Below is a small trained network, with its code and all its weights. Each question gives an input and a class and asks what happens when units are switched off, that is, made to give their printed mean instead of their output.

import numpy as np


def w(rows, s, z=0):
    codes = np.array(rows[::2]) - 128.0
    scale = np.full(codes.shape[1], s)
    scale[-1] = z or s
    return codes * scale


def f(y):
    return np.maximum(y, 0)


def log_softmax(a):
    a = a - a.max(-1, keepdims=True)
    return a - np.log(np.exp(a).sum(-1, keepdims=True))


def net(x, mask):
    res = np.array(x, float).reshape(1, 4) / 4 @ E
    y = f(res @ A[0][:, :-1].T + A[0][:, -1])
    res = res + np.where(mask, y, B[0][:, -1]) @ B[0][:, :-1]
    return log_softmax(res[-1] @ U[:, :-1].T + U[:, -1])


A, B = {}, {}
E = w([
[254,226,126,179,175],'x0',
[121,140,169,232,22],'x1',
[104,221,75,57,55],'x2',
[77,145,14,203,165],'x3',
],0.0081)
A[0] = w([
[150,152,208,65,78,55],'N1',
[112,45,168,167,171,77],'N2',
[63,73,103,110,116,43],'N3',
[148,54,166,167,167,41],'N4',
[98,173,111,88,82,9],'N5',
[128,148,145,210,42,41],'N6',
[115,156,158,194,41,69],'N7',
[87,183,96,59,61,28],'N8',
[96,185,117,76,68,32],'N9',
[102,168,74,103,91,99],'N10',
[101,167,92,93,92,81],'N11',
[108,49,164,165,173,91],'N12',
[68,160,33,204,136,131],'N13',
[50,58,129,88,91,67],'N14',
[48,57,128,81,118,31],'N15',
[186,115,224,68,85,73],'N16',
[126,154,135,87,95,110],'N17',
[255,212,121,160,188,28],'N18',
[136,53,164,175,178,54],'N19',
[126,107,156,183,60,133],'N20',
[131,126,87,36,238,75],'N21',
[181,117,216,60,83,33],'N22',
[92,154,20,189,152,5],'N23',
[136,124,91,28,215,114],'N24',
],0.0091,0.0031)
B[0] = w([
[92,92,136,166,193,205],'N1',
[165,189,87,147,152,205],'N2',
[88,140,160,174,89,194],'N3',
[164,187,80,163,154,191],'N4',
[166,167,88,181,151,165],'N5',
[170,55,103,102,99,210],'N6',
[175,54,91,100,103,212],'N7',
[169,171,84,165,155,195],'N8',
[175,182,53,171,168,182],'N9',
[151,148,109,148,161,180],'N10',
[153,162,90,152,161,173],'N11',
[166,196,77,146,149,205],'N12',
[86,80,173,103,188,237],'N13',
[93,171,153,195,62,226],'N14',
[97,149,158,205,68,219],'N15',
[77,94,148,170,195,229],'N16',
[146,141,116,141,158,165],'N17',
[48,171,186,255,21,255],'N18',
[170,184,76,150,155,199],'N19',
[181,77,98,87,115,204],'N20',
[172,48,89,123,70,243],'N21',
[75,90,138,170,187,218],'N22',
[76,81,164,134,194,212],'N23',
[170,52,101,130,82,240],'N24',
],0.0096,0.0076)
U = w([
[65,203,171,182,9,117],'0',
[212,244,68,139,196,112],'1',
[202,23,100,104,65,101],'2',
[44,87,168,130,255,115],'3',
[127,168,155,78,117,249],'4',
[124,184,166,58,120,101],'5',
[122,187,145,60,121,107],'6',
],0.012,0.019)

Each question gives the input, the list of numbers given to net, and the class t.
The units are the neurons (one row each of A and B). Each row of codes is followed by its name. A weight is (code - 128) times the scale printed after its matrix; where a second scale follows, it is the last column's (A, B and U).
mask holds one flag per neuron, in row order. A switched-off neuron (its flag False) gives its mean, the last column of its row in B, instead of its output. The means were averaged over made-up inputs and are rounded, as every weight is.
A unit's drop is (log p(t) with every unit on - log p(t) with that unit switched off) / (log p(t) with every unit on - log p(t) with every unit switched off).
The circuit of an input: a set's keep is (log p(t) with only the set's units on - log p(t) with every unit switched off) / (log p(t) with every unit on - log p(t) with every unit switched off). Starting from the 12 units with the biggest drops (on a tie, the unit counted first), units are removed one at a time, each time the one whose removal leaves the highest keep (on an exact tie, the one counted first), for as long as the keep stays at least 0.8.
circuit, biggest first: the units of the circuit, biggest drop first
top k neurons: the k neurons with the biggest drops, biggest first
drop when u is switched off: that unit's drop, to one decimal
input [2,-3,-1,4], class 3: circuit, biggest first	(N23 N12)
input [-7,0,0,-5], class 0: circuit, biggest first	(N14)
input [4,3,-8,-8], class 1: top 4 neurons	(N4 N19 N2 N12)
input [2,2,-1,4], class 3: circuit, biggest first	(N13 N23)
input [-8,-6,-7,-4], class 0: circuit, biggest first	(N15 N14)
input [-4,6,2,-3], class 2: top 4 neurons	(N18 N7 N20 N6)
input [-3,2,1,5], class 3: top 3 neurons	(N18 N13 N23)
input [3,-2,-2,-2], class 4: top 2 neurons	(N14 N15)
input [0,-2,6,-6], class 1: top 3 neurons	(N9 N8 N13)
input [-2,8,8,2], class 1: top 2 neurons	(N9 N8)
input [7,8,5,-6], class 2: top 3 neurons	(N7 N6 N20)
input [-7,-8,4,4], class 2: top 2 neurons	(N21 N24)
input [-7,-3,0,-8], class 3: top 2 neurons	(N16 N18)
input [7,-3,-1,6], class 0: circuit, biggest first	(N18)
input [6,-5,-4,-6], class 0: top 2 neurons	(N18 N13)
input [-5,4,-2,-6], class 3: top 4 neurons	(N18 N16 N22 N1)
input [-4,-5,-1,5], class 2: top 4 neurons	(N21 N18 N24 N16)
input [-1,-8,7,-6], class 2: top 2 neurons	(N24 N21)
input [8,-4,-4,-3], class 0: drop when N18 is switched off	0.8
input [6,-7,-3,8], class 3: circuit, biggest first	(N23)
input [1,-8,7,-3], class 2: drop when N21 is switched off	2.0
input [-7,-6,-3,-7], class 0: drop when N14 is switched off	0.7
